Below is a small trained network, with its code and all its weights. Each question gives an input and a target symbol and asks what happens when units are switched off, that is, made to give their printed mean instead of their output.

import numpy as np


def w(rows, s, z=0):
    codes = np.array(rows[::2]) - 128.0
    scale = np.full(codes.shape[1], s)
    scale[-1] = z or s
    return codes * scale


def f(y):
    return np.maximum(y, 0)


def softmax(a):
    e = np.exp(a - a.max(-1, keepdims=True))
    return e / e.sum(-1, keepdims=True)


def log_softmax(a):
    a = a - a.max(-1, keepdims=True)
    return a - np.log(np.exp(a).sum(-1, keepdims=True))


def net(x, mask):
    ids = ['αβεζημτφω'.index(c) for c in x.split()]
    T = len(ids)
    res = E[ids] + P[:T]
    r = res
    for j in range(2):
        rows = slice(2 * j, 2 * j + 2)
        q, k, v = (r @ M[0][rows].T for M in (Q, K, V))
        z = softmax(np.where(np.tri(T) > 0, q @ k.T / 2**0.5, -1e9)) @ v
        o = O[0][rows]
        res = res + np.where(mask[j], z, o[:, -1]) @ o[:, :-1]
    y = f(res @ A[0][:, :-1].T + A[0][:, -1])
    res = res + np.where(mask[2:6], y, B[0][:, -1]) @ B[0][:, :-1]
    return log_softmax(res[-1] @ U[:, :-1].T + U[:, -1])


Q, K, V, O, A, B = {}, {}, {}, {}, {}, {}
E = w([
[164,93,140,71,134,65],'α',
[80,132,145,89,105,150],'β',
[71,146,65,127,119,99],'ε',
[77,108,249,64,118,113],'ζ',
[136,138,89,182,185,198],'η',
[120,142,168,127,92,59],'μ',
[118,132,212,98,83,97],'τ',
[140,156,133,132,54,115],'φ',
[152,114,153,57,91,149],'ω',
],0.018)
P = w([
[102,7,179,127,27,137],'0',
[31,34,166,90,114,128],'1',
[108,85,132,104,77,148],'2',
[105,104,120,102,107,150],'3',
[108,129,117,100,111,150],'4',
[107,143,111,97,122,149],'5',
[107,153,108,98,132,146],'6',
[106,158,104,97,138,149],'7',
[107,171,101,99,142,149],'8',
[101,180,89,96,150,145],'9',
[99,189,83,95,149,145],'10',
[103,188,86,88,148,147],'11',
],0.011)
Q[0] = w([
[133,82,133,143,136,4],'head 1',
[215,97,126,37,166,122],'head 1',
[225,167,68,177,108,99],'head 2',
[240,99,111,246,108,134],'head 2',
],0.022)
K[0] = w([
[164,135,161,158,147,6],'head 1',
[198,103,176,8,141,110],'head 1',
[56,59,80,137,101,118],'head 2',
[82,62,98,67,27,78],'head 2',
],0.022)
V[0] = w([
[66,40,226,183,79,192],'head 1',
[165,37,150,193,140,137],'head 1',
[157,147,122,145,184,123],'head 2',
[122,5,174,243,121,179],'head 2',
],0.011)
O[0] = w([
[96,180,60,105,253,54,252],'head 1',
[86,236,54,147,146,209,32],'head 1',
[124,125,143,212,168,190,20],'head 2',
[136,76,255,164,78,167,224],'head 2',
],0.0051,0.004)
A[0] = w([
[152,79,237,138,114,162,177],'neuron 1',
[98,127,97,120,200,95,252],'neuron 2',
[150,3,68,229,78,158,98],'neuron 3',
[179,188,196,212,90,57,158],'neuron 4',
],0.016,0.0024)
B[0] = w([
[129,178,121,234,119,69,202],'neuron 1',
[203,162,116,127,100,140,255],'neuron 2',
[207,67,226,52,246,168,151],'neuron 3',
[81,22,26,45,160,154,171],'neuron 4',
],0.011,0.0075)
U = w([
[89,98,113,162,146,138,53],'α',
[103,130,128,149,153,124,18],'β',
[126,181,45,135,129,159,205],'ε',
[103,149,156,142,151,113,3],'ζ',
[61,148,140,155,128,170,92],'η',
[160,89,151,160,113,137,41],'μ',
[92,50,254,69,56,114,253],'τ',
[150,116,150,174,77,149,37],'φ',
[136,90,138,157,171,199,170],'ω',
],0.0087,0.0049)

Each question gives the input, a string of symbols that net reads in full, and the target symbol t.
The units are the heads (2 rows each of Q, K, V and O) and the neurons (one row each of A and B). Each row of codes is followed by its name. A weight is (code - 128) times the scale printed after its matrix; where a second scale follows, it is the last column's (O, A, B and U).
mask holds one flag per unit, heads first, then neurons. A switched-off unit (its flag False) gives its mean, the last column of its rows in O or B, instead of its output. The means were averaged over made-up inputs and are rounded, as every weight is.
A unit's drop is (log p(t) with every unit on - log p(t) with that unit switched off) / (log p(t) with every unit on - log p(t) with every unit switched off).
The circuit of an input: a set's keep is (log p(t) with only the set's units on - log p(t) with every unit switched off) / (log p(t) with every unit on - log p(t) with every unit switched off). Starting from all 6 units, units are removed one at a time, each time the one whose removal leaves the highest keep (on an exact tie, the one counted first), for as long as the keep stays at least 0.8.
units of the circuit, in order: the units of the circuit, biggest drop first
top k neurons: the k neurons with the biggest drops, biggest first
drop of u: that unit's drop, to one decimal
input μ ε τ α ε τ β ε φ, target τ: units of the circuit, in order => [head 1; head 2; neuron 1]
input β α ε ε ε β ε μ β β α, target ε: units of the circuit, in order => [head 2; neuron 2]
input τ ω μ β τ, target ε: units of the circuit, in order => [head 1; head 2]
input α η ω ε ε ε ε, target τ: units of the circuit, in order => [head 2; head 1]
input τ ε ω ε ω τ ζ ε ζ μ φ, target τ: units of the circuit, in order => [head 1]
input η β β ε ε μ β ζ ε α, target μ: top 3 neurons => [neuron 1; neuron 3; neuron 4]
input φ η β φ φ φ ε β ε β α, target μ: units of the circuit, in order => [neuron 1; head 1; head 2; neuron 3]
input ε ζ β τ ε β ζ, target ε: units of the circuit, in order => [head 1; neuron 2; head 2]
input β ζ β, target ε: units of the circuit, in order => [head 1; neuron 2]
input μ ε η ε μ ω, target φ: drop of neuron 1 => 1.4
input η β β ζ, target ζ: drop of neuron 2 => 0.0
input η μ φ, target ε: drop of head 1 => 1.2
input ε η ε ε α μ, target α: drop of neuron 3 => 0.0
input β ω β ε α μ ε ε ε ω, target ε: units of the circuit, in order => [head 2]
input η φ ε μ ε α ζ φ ε ε ω, target φ: units of the circuit, in order => [neuron 1; head 2]
